Below is a small trained network, with its code and all its weights. Each question gives an input and a class and asks what happens when units are switched off, that is, made to give their printed mean instead of their output.

import numpy as np


def w(rows, s, z=0):
    codes = np.array(rows[::2]) - 128.0
    scale = np.full(codes.shape[1], s)
    scale[-1] = z or s
    return codes * scale


def f(y):
    return y / 2 * (1 + np.tanh(0.7978845608 * (y + 0.044715 * y**3)))


def log_softmax(a):
    a = a - a.max(-1, keepdims=True)
    return a - np.log(np.exp(a).sum(-1, keepdims=True))


def net(x, mask):
    res = np.array(x, float).reshape(1, 4) / 4 @ E
    y = f(res @ A[0][:, :-1].T + A[0][:, -1])
    res = res + np.where(mask, y, B[0][:, -1]) @ B[0][:, :-1]
    return log_softmax(res[-1] @ U[:, :-1].T + U[:, -1])


A, B = {}, {}
E = w([
[25,181,195,207,58],'x0',
[200,64,233,96,88],'x1',
[6,51,133,86,127],'x2',
[130,126,123,129,121],'x3',
],0.016)
A[0] = w([
[137,155,171,134,88,136],'N0',
[98,198,123,155,115,137],'N1',
[96,94,93,121,140,152],'N2',
[81,116,177,143,80,58],'N3',
[142,198,32,148,185,254],'N4',
[135,116,93,121,145,109],'N5',
[83,60,140,65,148,103],'N6',
[8,117,140,147,153,132],'N7',
],0.018,0.0055)
B[0] = w([
[126,184,167,126,184,181],'N0',
[83,182,166,122,34,198],'N1',
[81,126,92,69,133,170],'N2',
[146,106,119,250,168,206],'N3',
[96,56,141,138,141,252],'N4',
[116,109,134,158,128,158],'N5',
[108,91,184,76,76,218],'N6',
[149,102,59,132,96,248],'N7',
],0.015,0.024)
U = w([
[113,78,149,191,162,207],'0',
[67,185,167,129,76,101],'1',
[254,116,144,103,175,254],'2',
[150,206,184,167,160,80],'3',
[82,128,90,62,180,47],'4',
[141,153,56,147,94,1],'5',
[132,118,184,100,94,109],'6',
],0.018,0.0041)

Each question gives the input, the list of numbers given to net, and the class t.
The units are the neurons (one row each of A and B). Each row of codes is followed by its name. A weight is (code - 128) times the scale printed after its matrix; where a second scale follows, it is the last column's (A, B and U).
mask holds one flag per neuron, in row order. A switched-off neuron (its flag False) gives its mean, the last column of its row in B, instead of its output. The means were averaged over made-up inputs and are rounded, as every weight is.
A unit's drop is (log p(t) with every unit on - log p(t) with that unit switched off) / (log p(t) with every unit on - log p(t) with every unit switched off).
The circuit of an input: a set's keep is (log p(t) with only the set's units on - log p(t) with every unit switched off) / (log p(t) with every unit on - log p(t) with every unit switched off). Starting from all 8 units, units are removed one at a time, each time the one whose removal leaves the highest keep (on an exact tie, the one counted first), for as long as the keep stays at least 0.8.
units of the circuit, in order: the units of the circuit, biggest drop first
k most important neurons: the k neurons with the biggest drops, biggest first
drop of u: that unit's drop, to one decimal
input [-7,-8,-8,-8], class 0: units of the circuit, in order -> (N4)
input [-2,3,0,-8], class 2: units of the circuit, in order -> (N1, N4)
input [1,-2,-3,2], class 1: 3 most important neurons -> (N3, N1, N7)
input [2,0,-1,-5], class 1: 3 most important neurons -> (N3, N4, N7)
input [1,-7,-6,1], class 1: 2 most important neurons -> (N1, N3)
input [-5,7,0,6], class 2: 3 most important neurons -> (N1, N4, N2)
input [8,0,1,7], class 5: 3 most important neurons -> (N7, N3, N4)
input [-2,1,1,0], class 6: 2 most important neurons -> (N3, N7)
input [-7,0,4,-8], class 4: 3 most important neurons -> (N2, N1, N3)
input [1,-3,-3,7], class 1: 2 most important neurons -> (N3, N1)
input [5,4,-1,-1], class 3: 2 most important neurons -> (N4, N0)
input [2,5,-1,-2], class 3: 3 most important neurons -> (N4, N7, N0)
input [0,1,3,2], class 6: units of the circuit, in order -> (N4, N3, N6, N1)
input [8,8,7,8], class 0: units of the circuit, in order -> (N3)
input [-2,0,7,-2], class 4: 3 most important neurons -> (N2, N1, N7)
input [-7,2,8,-1], class 6: drop of N6 -> 3.5
input [4,-7,5,-5], class 5: drop of N7 -> 1.8
input [5,-1,8,8], class 5: drop of N3 -> 0.0
